Below is a small trained network, with its code and all its weights. Each question gives an input and a target symbol and asks what happens when units are switched off, that is, made to give their printed mean instead of their output.

import numpy as np


def w(rows, s, z=0):
    codes = np.array(rows[::2]) - 128.0
    scale = np.full(codes.shape[1], s)
    scale[-1] = z or s
    return codes * scale


def f(y):
    return y / 2 * (1 + np.tanh(0.7978845608 * (y + 0.044715 * y**3)))


def softmax(a):
    e = np.exp(a - a.max(-1, keepdims=True))
    return e / e.sum(-1, keepdims=True)


def log_softmax(a):
    a = a - a.max(-1, keepdims=True)
    return a - np.log(np.exp(a).sum(-1, keepdims=True))


def net(x, mask):
    ids = ['ΘΠβεμξφψ'.index(c) for c in x.split()]
    T = len(ids)
    res = E[ids] + P[:T]
    r = res
    for j in range(2):
        rows = slice(2 * j, 2 * j + 2)
        q, k, v = (r @ M[0][rows].T for M in (Q, K, V))
        z = softmax(np.where(np.tri(T) > 0, q @ k.T / 2**0.5, -1e9)) @ v
        o = O[0][rows]
        res = res + np.where(mask[j], z, o[:, -1]) @ o[:, :-1]
    y = f(res @ A[0][:, :-1].T + A[0][:, -1])
    res = res + np.where(mask[2:6], y, B[0][:, -1]) @ B[0][:, :-1]
    return log_softmax(res[-1] @ U[:, :-1].T + U[:, -1])


Q, K, V, O, A, B = {}, {}, {}, {}, {}, {}
E = w([
[154,108,197,222],'Θ',
[208,27,87,194],'Π',
[191,110,124,245],'β',
[61,164,57,10],'ε',
[27,193,218,86],'μ',
[138,121,206,202],'ξ',
[38,194,84,204],'φ',
[223,127,26,94],'ψ',
],0.012)
P = w([
[201,50,207,119],'0',
[53,228,54,253],'1',
[103,223,90,251],'2',
[113,225,44,230],'3',
[147,172,124,233],'4',
[131,168,75,219],'5',
[121,162,127,224],'6',
[143,178,110,207],'7',
],0.0056)
Q[0] = w([
[147,122,69,63],'head 0',
[61,194,140,175],'head 0',
[163,142,155,167],'head 1',
[114,164,63,245],'head 1',
],0.012)
K[0] = w([
[86,254,102,68],'head 0',
[74,108,105,108],'head 0',
[92,177,203,140],'head 1',
[197,81,163,32],'head 1',
],0.0086)
V[0] = w([
[83,126,119,134],'head 0',
[190,45,163,77],'head 0',
[74,185,94,34],'head 1',
[147,82,4,88],'head 1',
],0.013)
O[0] = w([
[195,118,91,148,117],'head 0',
[182,162,5,92,108],'head 0',
[131,32,105,115,1],'head 1',
[237,107,225,87,90],'head 1',
],0.011)
A[0] = w([
[54,193,176,1,191],'neuron 0',
[59,160,174,3,197],'neuron 1',
[37,144,175,206,249],'neuron 2',
[110,60,90,161,25],'neuron 3',
],0.0081,0.0021)
B[0] = w([
[159,67,14,143,150],'neuron 0',
[238,91,76,227,138],'neuron 1',
[126,91,151,47,249],'neuron 2',
[118,156,2,198,130],'neuron 3',
],0.0072,0.017)
U = w([
[106,241,88,73,125],'Θ',
[237,245,36,176,6],'Π',
[146,231,113,234,203],'β',
[175,90,90,37,209],'ε',
[100,122,10,60,87],'μ',
[98,224,76,51,116],'ξ',
[81,167,179,30,165],'φ',
[204,200,153,2,151],'ψ',
],0.0056,0.0014)

Each question gives the input, a string of symbols that net reads in full, and the target symbol t.
The units are the heads (2 rows each of Q, K, V and O) and the neurons (one row each of A and B). Each row of codes is followed by its name. A weight is (code - 128) times the scale printed after its matrix; where a second scale follows, it is the last column's (O, A, B and U).
mask holds one flag per unit, heads first, then neurons. A switched-off unit (its flag False) gives its mean, the last column of its rows in O or B, instead of its output. The means were averaged over made-up inputs and are rounded, as every weight is.
A unit's drop is (log p(t) with every unit on - log p(t) with that unit switched off) / (log p(t) with every unit on - log p(t) with every unit switched off).
The circuit of an input: a set's keep is (log p(t) with only the set's units on - log p(t) with every unit switched off) / (log p(t) with every unit on - log p(t) with every unit switched off). Starting from all 6 units, units are removed one at a time, each time the one whose removal leaves the highest keep (on an exact tie, the one counted first), for as long as the keep stays at least 0.8.
units of the circuit, in order: the units of the circuit, biggest drop first
most important unit: the unit with the biggest drop
k most important neurons: the k neurons with the biggest drops, biggest first
heads that matter: for each layer, one digit per head in row order, 1 if its drop is at least 0.15 and else 0, layers parted by /
drop of u: that unit's drop, to one decimal
input μ ξ ε, target μ: most important unit	head 1
input φ β φ β ψ ε, target ε: units of the circuit, in order	head 1; neuron 0
input Π ξ β β Π μ, target Π: units of the circuit, in order	neuron 1; neuron 0
input Π Π ψ β φ β Π ε, target Π: units of the circuit, in order	neuron 1; neuron 2
input φ ξ β φ φ, target φ: units of the circuit, in order	head 0; neuron 2
input φ ψ Θ ξ, target φ: units of the circuit, in order	head 0; neuron 2; neuron 1
input φ β β Θ Θ, target φ: units of the circuit, in order	neuron 2; head 0; neuron 1
input μ Θ μ, target μ: units of the circuit, in order	head 1; neuron 0
input ψ β φ β, target ψ: heads that matter	01
input μ ε ε μ ξ, target μ: 2 most important neurons	neuron 3; neuron 2
input Π μ ξ, target Π: heads that matter	10
input μ Π φ β β Θ, target μ: 2 most important neurons	neuron 2; neuron 3
input μ Π φ, target μ: drop of head 0	0.0
input ε Θ ψ, target ε: drop of head 1	1.5
input φ φ Θ Θ, target φ: drop of head 0	0.6
input φ ψ ξ, target φ: most important neuron	neuron 2
input ε ε Θ, target ε: drop of neuron 2	-0.1
